Below are the code and all the weights of a small trained network. Each question names an input and a class and asks about switching units off, where a switched-off unit gives its printed mean instead of its output.

import numpy as np


def w(rows, s, z=0):
    codes = np.array(rows[::2]) - 128.0
    scale = np.full(codes.shape[1], s)
    scale[-1] = z or s
    return codes * scale


def f(y):
    return y / 2 * (1 + np.tanh(0.7978845608 * (y + 0.044715 * y**3)))


def log_softmax(a):
    a = a - a.max(-1, keepdims=True)
    return a - np.log(np.exp(a).sum(-1, keepdims=True))


def net(x, mask):
    res = np.array(x, float).reshape(1, 6) / 4 @ E
    y = f(res @ A[0][:, :-1].T + A[0][:, -1])
    res = res + np.where(mask, y, B[0][:, -1]) @ B[0][:, :-1]
    return log_softmax(res[-1] @ U[:, :-1].T + U[:, -1])


A, B = {}, {}
E = w([
[133,123,131,131],'x0',
[62,107,119,247],'x1',
[150,242,214,165],'x2',
[131,125,131,131],'x3',
[209,175,67,187],'x4',
[114,144,115,120],'x5',
],0.012)
A[0] = w([
[90,147,167,11,135],'N1',
[131,118,195,26,141],'N2',
[104,200,240,181,239],'N3',
[117,78,141,118,139],'N4',
[169,107,35,88,237],'N5',
[132,111,154,78,90],'N6',
[127,146,60,119,172],'N7',
[227,229,153,161,148],'N8',
[231,165,87,73,156],'N9',
[50,190,183,189,170],'N10',
[114,56,87,120,255],'N11',
[124,166,63,181,140],'N12',
[105,193,204,141,229],'N13',
[157,117,39,84,222],'N14',
[152,133,55,180,137],'N15',
[122,124,149,56,105],'N16',
[64,89,92,65,192],'N17',
[199,182,132,120,152],'N18',
[170,195,154,77,140],'N19',
],0.012,0.0043)
B[0] = w([
[129,113,224,210,188],'N1',
[109,146,186,221,190],'N2',
[96,182,151,43,252],'N3',
[95,162,57,165,149],'N4',
[217,25,135,111,195],'N5',
[141,124,210,232,147],'N6',
[198,95,167,141,153],'N7',
[51,217,107,173,242],'N8',
[203,144,2,108,204],'N9',
[113,120,181,50,216],'N10',
[105,14,88,241,193],'N11',
[158,101,220,209,176],'N12',
[99,189,96,22,216],'N13',
[213,21,137,95,187],'N14',
[132,38,215,237,178],'N15',
[159,127,215,212,159],'N16',
[109,67,87,236,185],'N17',
[120,223,67,139,191],'N18',
[71,179,73,218,191],'N19',
],0.007,0.016)
U = w([
[181,49,206,181,54],'0',
[135,212,223,173,60],'1',
[255,81,55,89,172],'2',
[134,189,8,130,51],'3',
[45,71,60,173,172],'4',
[130,128,209,33,253],'5',
],0.0088,0.002)

Each question gives the input, the list of numbers given to net, and the class t.
The units are the neurons (one row each of A and B). Each row of codes is followed by its name. A weight is (code - 128) times the scale printed after its matrix; where a second scale follows, it is the last column's (A, B and U).
mask holds one flag per neuron, in row order. A switched-off neuron (its flag False) gives its mean, the last column of its row in B, instead of its output. The means were averaged over made-up inputs and are rounded, as every weight is.
A unit's drop is (log p(t) with every unit on - log p(t) with that unit switched off) / (log p(t) with every unit on - log p(t) with every unit switched off).
The circuit of an input: a set's keep is (log p(t) with only the set's units on - log p(t) with every unit switched off) / (log p(t) with every unit on - log p(t) with every unit switched off). Starting from the 12 units with the biggest drops (on a tie, the unit counted first), units are removed one at a time, each time the one whose removal leaves the highest keep (on an exact tie, the one counted first), for as long as the keep stays at least 0.8.
units of the circuit, in order: the units of the circuit, biggest drop first
unit that matters most: the unit with the biggest drop
top k neurons: the k neurons with the biggest drops, biggest first
drop when u is switched off: that unit's drop, to one decimal
input [-1,-7,1,6,2,-6], class 3: units of the circuit, in order => [N9; N19]
input [-4,1,-3,6,4,-5], class 0: units of the circuit, in order => [N15; N13]
input [6,-8,5,1,4,0], class 3: unit that matters most => N9
input [3,-7,2,-4,8,5], class 3: top 3 neurons => [N8; N19; N18]
input [-4,-7,5,-8,1,-8], class 3: top 2 neurons => [N9; N18]
input [0,0,-8,-5,4,5], class 2: top 2 neurons => [N1; N2]
input [-7,2,0,0,7,-7], class 0: top 4 neurons => [N15; N12; N13; N3]
input [-8,-1,-7,7,2,3], class 2: top 2 neurons => [N1; N2]
input [-4,4,7,-5,0,1], class 5: drop when N3 is switched off => 0.2
input [7,-1,-3,-1,1,3], class 2: drop when N1 is switched off => 0.2
input [-3,-5,1,1,-5,0], class 1: drop when N8 is switched off => -0.2
